How the points are linked:
* | te li va su
z195 | z956 z153 z70 z84
z70 | z138 z612 z739 z686
z956 | z686 z171 z138 z616
z423 | z952 z556 z348 z570
z899 | z705 z800 z317 z976
z331 | z195 z686 z171 z148
z83 | z570 z692 z952 z709
z201 | z612 z739 z496 z171
z640 | z709 z959 z570 z477
z496 | z120 z967 z486 z391
z504 | z692 z952 z556 z959
z318 | z543 z84 z331 z582
z138 | z201 z391 z870 z153
z320 | z318 z148 z616 z510
z369 | z899 z69 z557 z967
z557 | z317 z948 z480 z705
z84 | z616 z195 z686 z318
z686 | z153 z70 z201 z331
z288 | z948 z480 z353 z800
z811 | z348 z42 z815 z952
z153 | z171 z138 z612 z195
z530 | z510 z743 z318 z815
z191 | z108 z709 z959 z49
z120 | z442 z976 z369 z739
z69 | z800 z317 z948 z369
z348 | z175 z207 z568 z803
z498 | z480 z353 z191 z317
z582 | z743 z318 z148 z713
z568 | z713 z510 z743 z42
z477 | z191 z640 z607 z480
z612 | z391 z870 z120 z70
z175 | z42 z815 z713 z556
z353 | z477 z108 z709 z498
z692 | z423 z803 z811 z83
z42 | z207 z568 z530 z811
z705 | z69 z557 z288 z486
z870 | z496 z442 z976 z612
z556 | z811 z175 z207 z423
z976 | z486 z899 z69 z120
z607 | z959 z570 z692 z108
z510 | z582 z320 z543 z568
z148 | z84 z331 z956 z320
z49 | z353 z191 z640 z948
z391 | z739 z496 z442 z138
z317 | z288 z498 z49 z69
z815 | z568 z530 z582 z175
z480 | z49 z477 z108 z288
z543 | z148 z616 z195 z743
z442 | z967 z486 z899 z870
z616 | z331 z956 z153 z543
z952 | z803 z811 z175 z504
z739 | z870 z120 z967 z201
z713 | z530 z582 z320 z207
z800 | z557 z288 z498 z899
z967 | z976 z369 z705 z496
z108 | z640 z607 z83 z353
z709 | z607 z83 z504 z191
z948 | z498 z49 z477 z557
z171 | z70 z201 z391 z956
z486 | z369 z705 z800 z442
z570 | z504 z423 z803 z607
z803 | z556 z348 z42 z692
z207 | z815 z713 z510 z348
z959 | z83 z504 z423 z640
z743 | z320 z543 z84 z530

In the rows, 527 stands for zero.

The rows follow the links: the fewer symbols apart two points are, the more alike their rows tend to be.

Each row is also shifted at random along 4 hidden directions that mean nothing.

Each row, then its point:
[ 592  639  463  320  514  645  575  538  357  495  554  522  577  612  535  419  445  552  254  495  667  719  681  404  471  451  533  668  647  572  584  514  436  577  546  424  375  331  471  507  514]: z84
[ 595  434  489  517  482  590  692  587  333  506  673  553  652  385  687  402  469  566  359  708  432  381  653  534  568  411  622  483  670  607  615  558  456  599  529  407  604  513  600  471  441]: z815
[ 354  458  484  473  544  516  658  661  608  658  328  695  569  385  866  581  569  451  381  484  621  253  324  494  725  444  455  537  252  579  547  301  476  366  590  576  707  482  613  533  739]: z705
[ 616  488  616  442  642  480  508  549  438  473  713  426  505  575  380  527  414  709  457  545  432  596  738  524  522  513  629  614  692  630  550  676  547  712  523  538  496  541  521  566  441]: z348
[ 367  456  519  510  458  479  413  548  733  554  422  625  405  567  458  553  666  345  709  444  538  604  336  501  473  693  493  591  388  593  553  435  443  336  583  656  609  594  560  473  605]: z69
[ 560  617  347  440  490  643  615  541  550  580  416  524  640  548  633  452  584  345  441  508  672  578  426  395  459  529  472  465  554  383  642  445  521  532  453  520  453  386  533  448  579]: z201
[ 399  455  516  391  559  443  500  632  694  653  403  612  466  505  671  567  485  447  403  407  629  494  222  520  614  623  468  689  264  612  525  307  502  395  564  700  633  537  672  543  764]: z800
[ 423  451  499  543  574  521  593  597  670  507  365  631  500  530  637  586  702  462  623  478  556  395  520  394  567  499  441  460  473  540  625  503  430  447  626  576  617  394  452  519  552]: z369
[ 386  376  692  603  511  468  306  548  690  524  580  508  337  564  153  598  641  597  812  450  380  475  614  506  635  655  698  557  412  712  487  643  556  405  580  621  625  654  586  584  575]: z108
[ 489  469  451  312  492  480  452  494  483  283  553  541  535  721  533  307  404  380  348  490  668  853  562  502  249  656  310  878  630  576  684  564  249  535  745  489  435  500  379  454  492]: z956
[ 595  357  495  494  623  397  588  688  494  655  513  641  513  533  584  566  455  594  539  515  425  444  437  554  444  604  490  626  552  631  477  283  412  574  404  632  671  667  577  496  498]: z83
[ 443  353  661  500  588  426  314  625  705  544  628  523  369  580  174  564  529  613  667  436  407  500  561  494  629  699  682  742  403  770  504  545  497  449  592  669  659  666  622  566  613]: z640
[ 543  458  507  664  348  626  484  464  410  487  735  457  595  432  398  362  497  422  583  693  399  509  573  583  499  573  729  382  661  552  617  668  557  471  479  447  540  632  647  460  425]: z713
[ 486  573  427  487  434  584  498  474  390  440  500  586  626  590  551  362  513  480  431  483  687  541  665  582  500  498  346  761  440  563  540  484  288  347  691  320  462  523  400  482  520]: z331
[ 648  541  353  301  604  597  562  674  630  504  605  388  644  501  514  414  429  354  304  541  715  597  458  342  621  565  588  587  622  406  765  517  586  662  472  579  512  350  634  506  665]: z70
[ 572  546  633  627  584  480  648  483  325  501  644  460  596  383  714  602  384  770  376  682  425  338  652  728  720  302  593  431  564  504  403  640  648  701  528  436  541  604  557  626  490]: z811
[ 526  674  398  682  390  660  537  415  547  580  386  514  623  486  563  515  703  323  727  515  587  486  440  544  489  511  447  302  483  292  500  511  558  356  458  424  420  489  473  440  495]: z612
[ 584  499  502  532  384  582  318  509  523  530  766  357  552  519  189  359  418  417  618  582  491  637  544  586  541  683  757  590  542  527  628  583  590  436  402  489  460  685  634  507  538]: z510
[ 505  559  630  522  624  513  608  498  613  604  438  563  377  532  539  743  625  641  574  514  393  616  527  423  485  434  644  317  628  529  458  596  715  675  473  661  520  389  487  586  476]: z480
[ 583  483  429  455  528  519  414  591  620  381  601  436  627  588  416  357  447  365  503  495  706  553  572  466  593  651  417  682  526  453  696  607  431  509  614  463  519  539  509  511  625]: z153
[ 623  577  385  578  475  620  625  490  565  462  510  460  623  470  644  438  579  308  547  621  592  549  430  418  426  493  467  294  689  269  690  595  607  603  465  502  476  398  515  412  464]: z138
[ 533  567  629  676  465  493  496  429  321  619  535  563  556  424  519  578  457  727  567  530  436  344  571  798  643  461  536  568  321  594  252  429  535  425  474  378  547  784  528  610  535]: z803
[ 569  565  551  562  655  432  533  472  640  549  387  587  373  645  569  683  598  558  674  437  439  712  392  526  254  592  369  456  617  421  418  476  547  641  507  691  518  494  420  501  396]: z948

From each start, follow one symbol. Which point do you reach?
Answer with the point's name.
---
[ 618  509  349  651  515  560  473  534  619  426  517  437  684  527  459  396  595  343  725  557  658  438  527  565  528  605  327  493  542  349  652  566  441  460  553  425  513  605  447  464  540]
su -> z956
---
[ 387  457  501  497  534  533  490  643  725  569  366  647  474  569  465  580  700  410  656  424  531  474  460  375  552  591  487  535  427  615  590  448  404  361  613  627  624  462  516  475  618]
te -> z705
---
[ 514  558  483  489  492  583  467  570  608  379  657  349  639  483  477  384  440  416  413  605  671  458  583  486  729  506  611  535  497  462  742  764  622  556  613  452  512  463  609  551  694]
li -> z70
---
[ 448  502  556  516  526  410  458  494  691  575  430  563  405  590  541  579  559  442  645  445  529  636  256  547  421  672  426  572  380  514  461  427  522  430  575  691  578  608  543  512  575]
li -> z948
---
[ 569  477  500  327  407  579  461  605  427  560  767  458  589  491  428  319  339  449  309  585  532  632  492  519  526  636  709  697  585  637  636  517  513  490  459  522  517  596  702  510  585]
va -> z318
---
[ 350  411  654  570  539  411  473  460  561  440  483  694  333  616  534  627  638  602  658  515  365  575  538  543  359  576  479  590  547  714  430  570  378  475  666  573  594  604  437  526  395]
li -> z709
---
[ 474  337  624  657  579  407  377  599  683  548  596  552  446  533  274  594  604  593  827  509  382  416  548  598  621  656  561  593  451  671  466  549  481  472  551  612  687  778  541  554  544]
li -> z83
---
[ 523  329  562  571  663  374  629  608  494  568  545  628  555  423  777  561  448  658  502  587  428  309  443  672  546  539  369  561  504  606  480  391  394  613  550  569  768  731  556  525  507]
va -> z692
---
[ 598  423  517  482  600  522  596  589  374  416  706  552  571  607  541  439  445  656  426  601  415  592  712  487  339  500  507  621  784  637  579  573  359  707  552  475  523  551  436  458  315]
te -> z207
---
[ 640  488  608  652  575  500  614  518  361  433  659  508  588  476  586  507  462  708  519  682  380  437  755  581  501  410  514  453  728  542  513  682  524  702  556  439  517  564  473  538  324]
su -> z556
---
[ 511  536  561  450  462  478  536  487  371  692  546  618  456  529  533  563  430  632  422  514  375  596  427  618  422  576  611  649  477  697  384  316  473  460  388  567  520  646  588  532  469]
va -> z348
---
[ 437  560  649  560  590  506  533  481  590  573  442  619  330  614  464  724  698  646  677  487  386  650  584  427  398  493  594  372  622  590  426  577  604  599  517  631  502  396  460  521  388]
su -> z948
---
[ 533  537  536  366  708  403  516  610  606  615  342  679  377  717  498  686  551  635  532  342  541  716  456  426  336  605  369  695  496  564  414  271  442  596  500  704  508  470  417  526  488]
va -> z191
---
[ 640  562  475  534  434  550  578  436  372  463  748  373  661  440  643  401  327  483  373  711  519  580  460  638  485  517  625  431  650  403  594  664  668  649  434  463  455  604  634  511  488]
te -> z743
---
[ 664  664  406  426  505  615  527  508  342  538  496  557  631  617  501  444  505  555  387  445  673  614  672  483  450  483  398  660  554  524  505  401  387  512  511  360  364  413  384  521  474]
su -> z320
---
[ 699  601  447  426  466  526  442  487  436  482  712  368  568  609  380  388  330  505  427  579  562  769  512  557  376  645  565  627  688  458  589  586  581  664  423  514  422  575  533  487  466]
li -> z543
---
[ 395  528  620  404  611  427  693  568  481  612  368  722  416  558  819  658  532  695  323  466  458  516  504  507  462  371  465  567  514  676  425  431  460  586  636  611  599  385  499  567  510]
va -> z709
